Here is a tiny trained network, its code and every weight. The questions are about switching its units off for an input and a target symbol, where a switched-off unit gives its printed mean instead of its output.

import numpy as np


def w(rows, s, z=0):
    codes = np.array(rows[::2]) - 128.0
    scale = np.full(codes.shape[1], s)
    scale[-1] = z or s
    return codes * scale


def f(y):
    return y / 2 * (1 + np.tanh(0.7978845608 * (y + 0.044715 * y**3)))


def softmax(a):
    e = np.exp(a - a.max(-1, keepdims=True))
    return e / e.sum(-1, keepdims=True)


def log_softmax(a):
    a = a - a.max(-1, keepdims=True)
    return a - np.log(np.exp(a).sum(-1, keepdims=True))


def net(x, mask):
    ids = ['λμσφψω'.index(c) for c in x.split()]
    T = len(ids)
    res = E[ids] + P[:T]
    u = 0
    for l in range(2):
        q, k, v = (res @ M[l].T for M in (Q, K, V))
        z = softmax(np.where(np.tri(T) > 0, q @ k.T / 3**0.5, -1e9)) @ v
        res = res + np.where(mask[u], z, O[l][:, -1]) @ O[l][:, :-1]
        u += 1
        y = f(res @ A[l][:, :-1].T + A[l][:, -1])
        res = res + np.where(mask[u : u + 8], y, B[l][:, -1]) @ B[l][:, :-1]
        u += 8
    return log_softmax(res[-1] @ U[:, :-1].T + U[:, -1])


Q, K, V, O, A, B = {}, {}, {}, {}, {}, {}
E = w([
[151,130,198,177,83,70,125,52,174,48,189],'λ',
[225,73,224,171,211,222,102,137,101,172,210],'μ',
[117,200,168,158,209,65,140,164,95,97,137],'σ',
[148,65,35,130,49,171,246,148,158,130,112],'φ',
[36,135,235,151,129,95,214,111,178,147,63],'ψ',
[29,41,147,82,214,86,123,82,132,135,27],'ω',
],0.013)
P = w([
[149,164,190,180,141,172,40,197,232,102,96],'0',
[205,119,185,126,111,122,99,89,66,6,76],'1',
[132,137,121,92,121,175,100,107,115,56,103],'2',
[151,125,124,147,98,106,109,166,131,70,107],'3',
[77,138,165,147,151,145,116,119,85,183,66],'4',
[98,148,127,133,129,86,125,92,158,148,123],'5',
[85,124,163,162,129,83,159,132,144,131,108],'6',
[69,124,113,95,154,107,139,95,129,137,128],'7',
],0.011)
Q[0] = w([
[89,33,142,41,184,64,110,120,237,10,220],'0.h0',
[171,148,84,100,53,140,148,252,108,78,186],'0.h0',
[26,168,89,198,102,180,216,87,157,164,95],'0.h0',
],0.0036)
K[0] = w([
[53,199,70,117,185,108,111,174,232,254,178],'0.h0',
[170,160,91,114,124,96,170,144,158,161,144],'0.h0',
[107,100,131,144,102,157,189,158,95,37,87],'0.h0',
],0.0049)
V[0] = w([
[101,199,158,125,223,173,91,173,134,100,209],'0.h0',
[38,128,47,144,97,159,184,254,197,160,97],'0.h0',
[215,224,94,151,70,168,75,175,227,141,188],'0.h0',
],0.0055)
O[0] = w([
[98,135,220,78,160,99,133,163,2,70,142,88],'0.h0',
[78,167,90,253,207,209,152,128,117,144,149,109],'0.h0',
[65,81,206,146,195,171,185,197,141,55,173,5],'0.h0',
],0.0088,0.0019)
A[0] = w([
[148,118,177,61,98,145,131,149,117,113,186,118],'0.n0',
[122,103,139,94,79,77,127,141,129,93,139,22],'0.n1',
[229,180,138,63,2,80,154,185,160,110,72,170],'0.n2',
[236,124,130,107,121,219,117,195,139,107,192,179],'0.n3',
[72,165,226,160,156,121,147,163,50,158,205,180],'0.n4',
[112,96,183,118,86,60,63,71,116,82,172,104],'0.n5',
[71,39,102,86,213,132,30,135,165,102,74,249],'0.n6',
[144,169,163,151,175,149,39,158,197,146,111,28],'0.n7',
],0.0068,0.002)
B[0] = w([
[149,180,92,205,100,158,150,114,155,220,83,182],'0.n0',
[70,174,143,166,132,126,176,89,139,177,119,141],'0.n1',
[36,158,185,157,107,254,182,77,11,78,141,216],'0.n2',
[65,87,98,88,116,139,219,165,151,2,70,225],'0.n3',
[86,145,32,63,82,48,127,96,149,160,75,229],'0.n4',
[126,84,107,150,170,166,189,112,222,214,52,215],'0.n5',
[174,176,233,134,20,157,137,159,162,102,40,253],'0.n6',
[103,183,179,236,143,100,75,112,124,89,145,153],'0.n7',
],0.0064,0.005)
Q[1] = w([
[138,177,118,123,123,146,142,103,131,1,111],'1.h0',
[116,151,163,187,163,159,186,144,172,78,98],'1.h0',
[140,112,77,98,192,129,195,64,139,170,97],'1.h0',
],0.0073)
K[1] = w([
[3,167,187,188,187,115,129,193,245,218,154],'1.h0',
[102,100,89,225,50,82,117,252,137,104,123],'1.h0',
[129,51,98,94,59,84,168,81,56,221,123],'1.h0',
],0.0047)
V[1] = w([
[121,97,67,110,104,183,238,211,80,92,150],'1.h0',
[175,182,59,89,137,13,59,168,58,115,77],'1.h0',
[253,23,126,90,78,204,76,173,133,67,38],'1.h0',
],0.0056)
O[1] = w([
[114,76,74,1,151,138,61,225,197,90,45,177],'1.h0',
[68,55,196,120,55,43,190,103,123,214,143,2],'1.h0',
[76,237,51,166,155,74,199,21,97,114,108,208],'1.h0',
],0.0092,0.0084)
A[1] = w([
[99,152,96,187,167,115,59,125,230,211,78,75],'1.n0',
[172,133,217,175,86,134,74,160,142,105,187,93],'1.n1',
[79,90,168,38,62,148,186,158,86,86,75,55],'1.n2',
[146,135,28,91,206,170,156,210,214,178,182,6],'1.n3',
[209,202,175,102,228,117,64,183,86,155,194,4],'1.n4',
[114,246,59,87,252,189,185,158,149,56,119,242],'1.n5',
[117,99,254,71,99,144,80,110,159,3,147,54],'1.n6',
[167,155,33,80,12,173,122,113,14,116,226,83],'1.n7',
],0.0054,0.0034)
B[1] = w([
[96,172,160,124,189,174,188,170,139,196,213,154],'1.n0',
[151,100,89,89,125,152,133,174,42,143,131,132],'1.n1',
[136,131,180,108,165,79,122,100,83,48,156,146],'1.n2',
[69,181,128,119,154,54,203,185,113,241,110,169],'1.n3',
[127,134,193,137,149,190,175,132,117,224,93,130],'1.n4',
[34,101,174,160,95,103,147,133,147,80,130,250],'1.n5',
[122,134,117,154,229,144,139,167,118,180,99,141],'1.n6',
[86,144,213,255,161,153,116,91,190,114,143,141],'1.n7',
],0.0072,0.025)
U = w([
[129,144,253,152,227,151,79,78,154,27,190,189],'λ',
[150,99,97,96,76,76,127,61,166,8,125,204],'μ',
[149,50,102,67,62,69,196,123,149,173,133,203],'σ',
[142,151,73,93,215,139,79,110,186,106,146,90],'φ',
[188,105,126,170,152,214,82,147,133,162,147,122],'ψ',
[158,180,93,178,120,118,142,85,110,94,155,3],'ω',
],0.0047,0.0044)

Each question gives the input, a string of symbols that net reads in full, and the target symbol t.
The units are the heads (3 rows each of Q, K, V and O) and the neurons (one row each of A and B). Each row of codes is followed by its name. A weight is (code - 128) times the scale printed after its matrix; where a second scale follows, it is the last column's (O, A, B and U).
mask holds one flag per unit, layer by layer, with each layer's heads first. A switched-off unit (its flag False) gives its mean, the last column of its rows in O or B, instead of its output. The means were averaged over made-up inputs and are rounded, as every weight is.
A unit's drop is (log p(t) with every unit on - log p(t) with that unit switched off) / (log p(t) with every unit on - log p(t) with every unit switched off).
The circuit of an input: a set's keep is (log p(t) with only the set's units on - log p(t) with every unit switched off) / (log p(t) with every unit on - log p(t) with every unit switched off). Starting from the 12 units with the biggest drops (on a tie, the unit counted first), units are removed one at a time, each time the one whose removal leaves the highest keep (on an exact tie, the one counted first), for as long as the keep stays at least 0.8.
units of the circuit, in order: the units of the circuit, biggest drop first
most important unit: the unit with the biggest drop
top k neurons: the k neurons with the biggest drops, biggest first
drop when u is switched off: that unit's drop, to one decimal
input μ σ ω ω μ, target σ: units of the circuit, in order -> 0.h0; 1.h0
input φ λ σ μ, target φ: top 3 neurons -> 0.n3; 1.n3; 1.n6
input φ λ λ ω, target φ: units of the circuit, in order -> 0.h0; 1.h0; 0.n6
input λ σ ω φ, target λ: units of the circuit, in order -> 0.n2; 1.n7; 1.h0; 0.n5
input ψ φ μ, target ψ: top 3 neurons -> 0.n3; 1.n5; 0.n7
input ω φ μ, target ω: units of the circuit, in order -> 1.h0; 0.n3; 0.n6
input φ μ φ σ σ, target μ: top 2 neurons -> 0.n4; 1.n3
input ω φ ω μ ω σ, target ω: units of the circuit, in order -> 1.h0; 0.h0; 1.n5
input φ φ φ φ σ σ, target φ: most important unit -> 1.h0
input σ φ φ μ, target σ: units of the circuit, in order -> 1.h0; 0.n4; 0.n3; 0.h0
input φ μ ω, target φ: units of the circuit, in order -> 0.h0; 0.n6; 1.h0
input ω φ ω, target ω: units of the circuit, in order -> 1.h0; 0.n6
input μ φ μ, target μ: units of the circuit, in order -> 0.h0; 0.n3; 0.n4; 1.h0
input ω μ φ, target ω: units of the circuit, in order -> 1.h0; 0.n2
input ω μ φ λ, target ω: top 3 neurons -> 0.n2; 1.n5; 0.n7
input φ φ ψ ψ, target φ: most important unit -> 0.h0
input φ ψ λ φ, target φ: top 2 neurons -> 1.n3; 0.n4
input ψ σ σ, target ψ: top 3 neurons -> 1.n5; 0.n7; 0.n3
input ω ψ φ ψ, target ω: top 2 neurons -> 0.n5; 1.n5
input ψ μ φ, target ψ: top neuron -> 1.n5
input μ φ σ, target μ: top 2 neurons -> 0.n4; 0.n3
input λ ω μ φ, target λ: drop when 0.n2 is switched off -> 0.3
input φ ψ μ φ, target φ: drop when 0.n6 is switched off -> 0.1
input ω ω ω μ φ, target ω: drop when 0.n3 is switched off -> 0.2
